Here is a tiny trained network, its code and every weight. The questions are about switching its units off for an input and a class, where a switched-off unit gives its printed mean instead of its output.

import numpy as np


def w(rows, s, z=0):
    codes = np.array(rows[::2]) - 128.0
    scale = np.full(codes.shape[1], s)
    scale[-1] = z or s
    return codes * scale


def f(y):
    return np.maximum(y, 0)


def log_softmax(a):
    a = a - a.max(-1, keepdims=True)
    return a - np.log(np.exp(a).sum(-1, keepdims=True))


def net(x, mask):
    res = np.array(x, float).reshape(1, 7) / 4 @ E
    y = f(res @ A[0][:, :-1].T + A[0][:, -1])
    res = res + np.where(mask, y, B[0][:, -1]) @ B[0][:, :-1]
    return log_softmax(res[-1] @ U[:, :-1].T + U[:, -1])


A, B = {}, {}
E = w([
[123,132,124,166,127,133,145,119,159,136],'x0',
[124,255,79,188,193,53,102,222,71,36],'x1',
[104,185,246,139,171,105,61,82,170,195],'x2',
[124,125,90,144,139,118,118,129,127,170],'x3',
[132,131,140,109,126,135,123,115,118,107],'x4',
[27,81,110,26,171,38,144,153,221,105],'x5',
[129,170,136,141,80,106,167,151,172,165],'x6',
],0.0063)
A[0] = w([
[164,159,124,195,115,136,106,108,85,122,78],'N0',
[126,218,112,191,167,35,87,189,87,63,127],'N1',
[210,163,172,168,100,167,117,154,63,160,46],'N2',
[187,197,126,174,103,235,88,122,99,134,7],'N3',
[132,140,190,128,177,76,85,82,92,158,137],'N4',
[92,106,123,86,178,67,127,168,187,122,53],'N5',
[49,137,105,64,194,96,146,133,181,108,34],'N6',
[122,181,218,129,127,86,70,83,126,144,181],'N7',
[144,176,102,161,197,75,134,185,96,84,133],'N8',
[151,91,3,95,68,165,236,167,71,62,120],'N9',
],0.0061,0.0018)
B[0] = w([
[166,132,72,85,94,122,72,128,159,106,179],'N0',
[144,98,240,92,55,19,93,37,54,180,255],'N1',
[151,125,79,91,121,166,24,212,207,71,193],'N2',
[127,167,17,70,92,188,116,182,131,55,195],'N3',
[59,169,139,171,191,118,143,166,149,179,178],'N4',
[189,161,90,113,105,152,8,119,167,21,190],'N5',
[203,180,1,105,80,198,47,197,219,66,196],'N6',
[67,144,152,173,222,149,138,187,119,159,196],'N7',
[205,52,185,103,78,27,145,67,92,127,221],'N8',
[20,219,213,147,226,125,211,188,66,216,225],'N9',
],0.0052,0.0073)
U = w([
[171,174,43,121,92,180,71,176,167,56,45],'0',
[133,121,149,162,147,127,144,132,115,145,254],'1',
[62,210,179,159,254,134,191,173,97,176,79],'2',
[174,71,191,107,48,90,151,16,101,166,87],'3',
],0.0076,0.0042)

Each question gives the input, the list of numbers given to net, and the class t.
The units are the neurons (one row each of A and B). Each row of codes is followed by its name. A weight is (code - 128) times the scale printed after its matrix; where a second scale follows, it is the last column's (A, B and U).
mask holds one flag per neuron, in row order. A switched-off neuron (its flag False) gives its mean, the last column of its row in B, instead of its output. The means were averaged over made-up inputs and are rounded, as every weight is.
A unit's drop is (log p(t) with every unit on - log p(t) with that unit switched off) / (log p(t) with every unit on - log p(t) with every unit switched off).
The circuit of an input: a set's keep is (log p(t) with only the set's units on - log p(t) with every unit switched off) / (log p(t) with every unit on - log p(t) with every unit switched off). Starting from all 10 units, units are removed one at a time, each time the one whose removal leaves the highest keep (on an exact tie, the one counted first), for as long as the keep stays at least 0.8.
units of the circuit, in order: the units of the circuit, biggest drop first
most important unit: the unit with the biggest drop
top k neurons: the k neurons with the biggest drops, biggest first
drop when u is switched off: that unit's drop, to one decimal
input [0,-3,-5,-8,3,-8,-1], class 0: units of the circuit, in order -> [N3]
input [1,-5,7,-2,-4,2,5], class 2: units of the circuit, in order -> [N7; N1]
input [1,8,1,-7,7,3,4], class 3: units of the circuit, in order -> [N1; N8]
input [8,-2,0,2,-4,4,4], class 0: units of the circuit, in order -> [N1; N9]
input [6,1,-1,8,5,6,4], class 0: units of the circuit, in order -> [N6; N5]
input [-5,-6,1,0,-4,6,-1], class 0: top 2 neurons -> [N1; N6]
input [3,-2,-5,-3,1,-4,-5], class 2: top 2 neurons -> [N9; N6]
input [7,2,2,7,0,7,-6], class 0: top 2 neurons -> [N6; N5]
input [-3,-3,4,-6,0,1,-6], class 2: top 2 neurons -> [N1; N8]
input [5,8,3,4,0,6,-5], class 3: top 2 neurons -> [N1; N8]
input [7,-7,1,6,-1,7,-8], class 0: units of the circuit, in order -> [N6; N1]
input [5,5,-4,-2,3,2,2], class 3: top 3 neurons -> [N1; N8; N7]
input [-5,-5,-5,1,0,-1,3], class 2: top 2 neurons -> [N9; N1]
input [-7,-8,4,0,8,5,1], class 1: top 2 neurons -> [N1; N8]
input [2,3,-7,-3,6,4,0], class 2: units of the circuit, in order -> [N9]
input [-8,-3,-3,-3,3,7,-4], class 0: top 3 neurons -> [N6; N1; N5]
input [-3,4,3,-1,2,6,-6], class 0: drop when N6 is switched off -> 1.1
input [2,8,-1,-3,6,-1,4], class 3: drop when N1 is switched off -> 0.3
input [7,8,1,-6,-3,-4,1], class 3: drop when N1 is switched off -> 0.6
input [-7,3,0,-5,1,0,-2], class 3: most important unit -> N9
